Below is a small trained network, with its code and all its weights. Each question gives an input and a class and asks what happens when units are switched off, that is, made to give their printed mean instead of their output.

import numpy as np


def w(rows, s, z=0):
    codes = np.array(rows[::2]) - 128.0
    scale = np.full(codes.shape[1], s)
    scale[-1] = z or s
    return codes * scale


def norm(h):
    return h / np.sqrt((h * h).mean(-1, keepdims=True) + 1e-5)


def f(y):
    return np.maximum(y, 0)


def log_softmax(a):
    a = a - a.max(-1, keepdims=True)
    return a - np.log(np.exp(a).sum(-1, keepdims=True))


def net(x, mask):
    res = np.array(x, float).reshape(1, 6) / 4 @ E
    u = 0
    for l in range(4):
        y = f(norm(res) @ A[l][:, :-1].T + A[l][:, -1])
        res = res + np.where(mask[u : u + 6], y, B[l][:, -1]) @ B[l][:, :-1]
        u += 6
    return log_softmax(norm(res)[-1] @ U[:, :-1].T + U[:, -1])


A, B = {}, {}
E = w([
[148,38,141,12,133,129,138],'x0',
[66,109,174,149,130,195,205],'x1',
[171,170,130,156,229,92,137],'x2',
[31,61,135,85,145,153,71],'x3',
[98,137,66,125,140,90,253],'x4',
[88,156,106,66,178,128,62],'x5',
],0.0039)
A[0] = w([
[100,96,165,133,125,255,182,118],'0.n0',
[109,138,140,95,158,118,118,167],'0.n1',
[114,110,131,62,74,134,134,59],'0.n2',
[118,78,92,89,175,169,251,132],'0.n3',
[147,95,125,98,106,186,81,8],'0.n4',
[125,104,163,189,115,150,91,232],'0.n5',
],0.006,0.0015)
B[0] = w([
[70,41,197,201,143,19,62,227],'0.n0',
[50,174,126,148,211,70,112,167],'0.n1',
[215,90,3,32,90,208,176,176],'0.n2',
[87,117,196,81,80,91,2,253],'0.n3',
[115,130,132,117,3,117,191,168],'0.n4',
[68,134,144,113,157,42,133,202],'0.n5',
],0.0043,0.004)
A[1] = w([
[136,155,190,87,127,117,70,253],'1.n0',
[64,108,141,63,65,64,178,134],'1.n1',
[88,125,141,193,63,131,190,134],'1.n2',
[47,167,109,178,105,170,103,167],'1.n3',
[147,171,127,70,159,131,167,120],'1.n4',
[211,60,210,129,69,130,254,43],'1.n5',
],0.0049,0.0005)
B[1] = w([
[121,182,87,178,102,74,196,217],'1.n0',
[143,83,152,173,86,141,128,255],'1.n1',
[92,120,186,28,105,110,95,210],'1.n2',
[214,114,112,2,228,90,77,202],'1.n3',
[54,64,139,241,75,114,169,161],'1.n4',
[95,160,112,100,153,101,38,212],'1.n5',
],0.0053,0.0034)
A[2] = w([
[160,124,102,101,91,184,129,74],'2.n0',
[101,99,193,151,115,161,118,10],'2.n1',
[129,69,79,80,76,188,2,148],'2.n2',
[149,191,199,53,130,100,105,183],'2.n3',
[174,217,153,139,133,115,80,153],'2.n4',
[94,75,204,180,112,180,150,149],'2.n5',
],0.0054,0.0012)
B[2] = w([
[132,100,67,97,108,179,106,143],'2.n0',
[155,90,222,68,121,49,160,172],'2.n1',
[110,53,113,138,181,147,248,252],'2.n2',
[145,118,55,191,133,110,117,234],'2.n3',
[44,95,1,181,181,138,163,221],'2.n4',
[98,138,200,90,26,89,38,190],'2.n5',
],0.0058,0.0039)
A[3] = w([
[133,121,107,193,128,70,188,147],'3.n0',
[63,131,83,90,153,127,86,127],'3.n1',
[254,208,135,171,235,194,253,144],'3.n2',
[113,144,128,161,191,152,56,35],'3.n3',
[146,3,73,66,133,132,154,219],'3.n4',
[112,89,235,97,88,204,80,7],'3.n5',
],0.0058,0.0018)
B[3] = w([
[87,93,145,72,194,73,81,216],'3.n0',
[249,200,52,156,169,128,127,190],'3.n1',
[67,104,17,44,64,175,190,164],'3.n2',
[193,166,22,118,110,75,93,161],'3.n3',
[117,172,170,141,89,206,154,254],'3.n4',
[112,207,190,124,151,3,78,178],'3.n5',
],0.0059,0.0053)
U = w([
[250,218,248,218,167,228,109,1],'0',
[213,181,201,150,158,180,123,34],'1',
[174,147,153,154,72,170,149,98],'2',
[53,91,251,83,107,71,102,152],'3',
[209,183,149,128,158,184,122,80],'4',
[106,94,73,78,108,194,195,145],'5',
[125,184,60,160,195,63,82,148],'6',
],0.013,0.014)

Each question gives the input, the list of numbers given to net, and the class t.
The units are the neurons (one row each of A and B). Each row of codes is followed by its name. A weight is (code - 128) times the scale printed after its matrix; where a second scale follows, it is the last column's (A, B and U).
mask holds one flag per neuron, layer by layer. A switched-off neuron (its flag False) gives its mean, the last column of its row in B, instead of its output. The means were averaged over made-up inputs and are rounded, as every weight is.
A unit's drop is (log p(t) with every unit on - log p(t) with that unit switched off) / (log p(t) with every unit on - log p(t) with every unit switched off).
The circuit of an input: a set's keep is (log p(t) with only the set's units on - log p(t) with every unit switched off) / (log p(t) with every unit on - log p(t) with every unit switched off). Starting from the 12 units with the biggest drops (on a tie, the unit counted first), units are removed one at a time, each time the one whose removal leaves the highest keep (on an exact tie, the one counted first), for as long as the keep stays at least 0.8.
units of the circuit, in order: the units of the circuit, biggest drop first
most important unit: the unit with the biggest drop
top k neurons: the k neurons with the biggest drops, biggest first
k most important neurons of layer l: the k neurons of layer l with the biggest drops, biggest first
drop of u: that unit's drop, to one decimal
input [-3,-8,5,-3,5,-4], class 5: units of the circuit, in order => (3.n2; 0.n3; 0.n0)
input [4,1,1,-6,2,-6], class 6: units of the circuit, in order => (1.n5)
input [5,-6,8,3,5,-5], class 3: units of the circuit, in order => (2.n4; 3.n1; 3.n4)
input [2,5,7,6,-6,2], class 6: units of the circuit, in order => (3.n3; 3.n1)
input [8,-7,-8,3,-8,1], class 5: top 2 neurons => (2.n2; 0.n2)
input [-8,6,1,-6,3,8], class 5: top 2 neurons => (3.n2; 0.n3)
input [-5,7,-6,-8,-6,-1], class 3: top 2 neurons => (0.n0; 2.n1)
input [2,1,7,4,8,-1], class 3: 2 most important neurons of layer 1 => (1.n1; 1.n5)
input [-4,7,8,-6,-7,0], class 6: 2 most important neurons of layer 0 => (0.n2; 0.n5)
input [-2,4,-7,-6,-3,7], class 5: 2 most important neurons of layer 3 => (3.n5; 3.n4)
input [5,0,-1,-5,-3,6], class 5: drop of 0.n2 => 0.4
input [-2,0,-4,4,-4,6], class 5: drop of 2.n2 => 0.7
input [6,-1,0,3,-7,3], class 5: drop of 2.n2 => 0.2
input [6,4,2,-8,-1,-3], class 6: most important unit => 1.n5
